Here is a tiny trained network, its code and every weight. The questions are about switching its units off for an input and a class, where a switched-off unit gives its printed mean instead of its output.

import numpy as np


def w(rows, s, z=0):
    codes = np.array(rows[::2]) - 128.0
    scale = np.full(codes.shape[1], s)
    scale[-1] = z or s
    return codes * scale


def f(y):
    return np.maximum(y, 0)


def log_softmax(a):
    a = a - a.max(-1, keepdims=True)
    return a - np.log(np.exp(a).sum(-1, keepdims=True))


def net(x, mask):
    res = np.array(x, float).reshape(1, 7) / 4 @ E
    y = f(res @ A[0][:, :-1].T + A[0][:, -1])
    res = res + np.where(mask, y, B[0][:, -1]) @ B[0][:, :-1]
    return log_softmax(res[-1] @ U[:, :-1].T + U[:, -1])


A, B = {}, {}
E = w([
[128,129,128],'x0',
[114,128,231],'x1',
[161,240,126],'x2',
[127,128,128],'x3',
[9,167,121],'x4',
[127,128,127],'x5',
[128,128,128],'x6',
],0.012)
A[0] = w([
[49,148,81,130],'N1',
[62,145,78,122],'N2',
[205,100,93,234],'N3',
[132,213,138,131],'N4',
[186,127,158,126],'N5',
[149,111,124,110],'N6',
[182,213,131,132],'N7',
[187,107,106,204],'N8',
[134,174,97,50],'N9',
[130,107,123,92],'N10',
[113,118,60,226],'N11',
[167,156,112,49],'N12',
[46,153,158,75],'N13',
[145,123,253,82],'N14',
[73,144,224,38],'N15',
[159,218,130,171],'N16',
[119,102,124,232],'N17',
[160,121,105,255],'N18',
[160,123,137,173],'N19',
[125,248,122,68],'N20',
[102,122,119,82],'N21',
],0.02,0.0043)
B[0] = w([
[73,204,208,215],'N1',
[83,197,196,202],'N2',
[127,38,47,239],'N3',
[113,172,44,223],'N4',
[134,152,198,190],'N5',
[128,125,101,155],'N6',
[229,154,163,232],'N7',
[130,66,64,211],'N8',
[177,147,78,171],'N9',
[130,141,107,145],'N10',
[173,188,124,203],'N11',
[192,153,106,166],'N12',
[37,118,66,216],'N13',
[212,147,232,234],'N14',
[56,71,55,222],'N15',
[238,170,85,236],'N16',
[97,94,159,170],'N17',
[129,68,105,190],'N18',
[159,129,156,169],'N19',
[67,148,2,251],'N20',
[142,147,136,146],'N21',
],0.038,0.015)
U = w([
[54,126,43,211],'0',
[129,139,88,49],'1',
[106,84,194,125],'2',
[165,188,149,183],'3',
[59,209,189,215],'4',
[82,231,118,1],'5',
[2,94,155,70],'6',
],0.0094,0.0064)

Each question gives the input, the list of numbers given to net, and the class t.
The units are the neurons (one row each of A and B). Each row of codes is followed by its name. A weight is (code - 128) times the scale printed after its matrix; where a second scale follows, it is the last column's (A, B and U).
mask holds one flag per neuron, in row order. A switched-off neuron (its flag False) gives its mean, the last column of its row in B, instead of its output. The means were averaged over made-up inputs and are rounded, as every weight is.
A unit's drop is (log p(t) with every unit on - log p(t) with that unit switched off) / (log p(t) with every unit on - log p(t) with every unit switched off).
The circuit of an input: a set's keep is (log p(t) with only the set's units on - log p(t) with every unit switched off) / (log p(t) with every unit on - log p(t) with every unit switched off). Starting from the 12 units with the biggest drops (on a tie, the unit counted first), units are removed one at a time, each time the one whose removal leaves the highest keep (on an exact tie, the one counted first), for as long as the keep stays at least 0.8.
circuit, biggest first: the units of the circuit, biggest drop first
unit that matters most: the unit with the biggest drop
top k neurons: the k neurons with the biggest drops, biggest first
drop of u: that unit's drop, to one decimal
input [3,1,3,1,-7,-4,7], class 3: top 3 neurons	(N20 N5 N15)
input [-8,-8,8,5,-7,-7,4], class 1: circuit, biggest first	(N7 N3)
input [-7,-2,1,2,1,-8,-2], class 5: circuit, biggest first	(N3)
input [1,0,-8,3,5,5,-7], class 4: circuit, biggest first	(N1 N20)
input [-1,1,-1,-1,-2,4,4], class 2: circuit, biggest first	(N20 N4 N16)
input [-4,1,4,7,-3,-7,-3], class 3: top 2 neurons	(N15 N7)
input [-1,1,7,-8,-2,5,-7], class 3: top 3 neurons	(N7 N15 N16)
input [0,-6,2,-4,-1,-8,-3], class 1: top 2 neurons	(N15 N13)
input [-2,0,3,5,-5,-7,-4], class 1: top 2 neurons	(N3 N8)
input [-6,-3,3,-1,1,-4,1], class 5: top 3 neurons	(N14 N15 N3)
input [-7,0,8,5,0,6,6], class 1: top 3 neurons	(N20 N7 N14)
input [-6,-8,1,4,-3,0,-8], class 1: top 3 neurons	(N20 N15 N13)
input [-8,8,6,8,0,2,6], class 3: top 3 neurons	(N14 N7 N3)
input [-8,-8,6,1,-1,-1,-3], class 1: top 3 neurons	(N7 N16 N20)
input [6,-4,3,1,-8,5,3], class 1: unit that matters most	N3
input [1,4,1,-2,-8,-4,3], class 3: top 2 neurons	(N15 N14)
input [-4,0,-7,-3,8,-5,-1], class 4: top 3 neurons	(N1 N2 N3)
input [0,2,-5,0,-7,8,-4], class 2: drop of N20	0.2
input [3,-7,2,-2,-3,-7,-3], class 1: drop of N15	0.3
input [3,1,0,6,0,2,8], class 2: unit that matters most	N20
input [0,-2,5,-5,-8,-3,-6], class 1: drop of N3	2.3
input [8,1,-6,5,-6,2,-2], class 2: drop of N4	0.2
input [-4,-2,7,-1,8,-6,-1], class 5: top 2 neurons	(N1 N2)
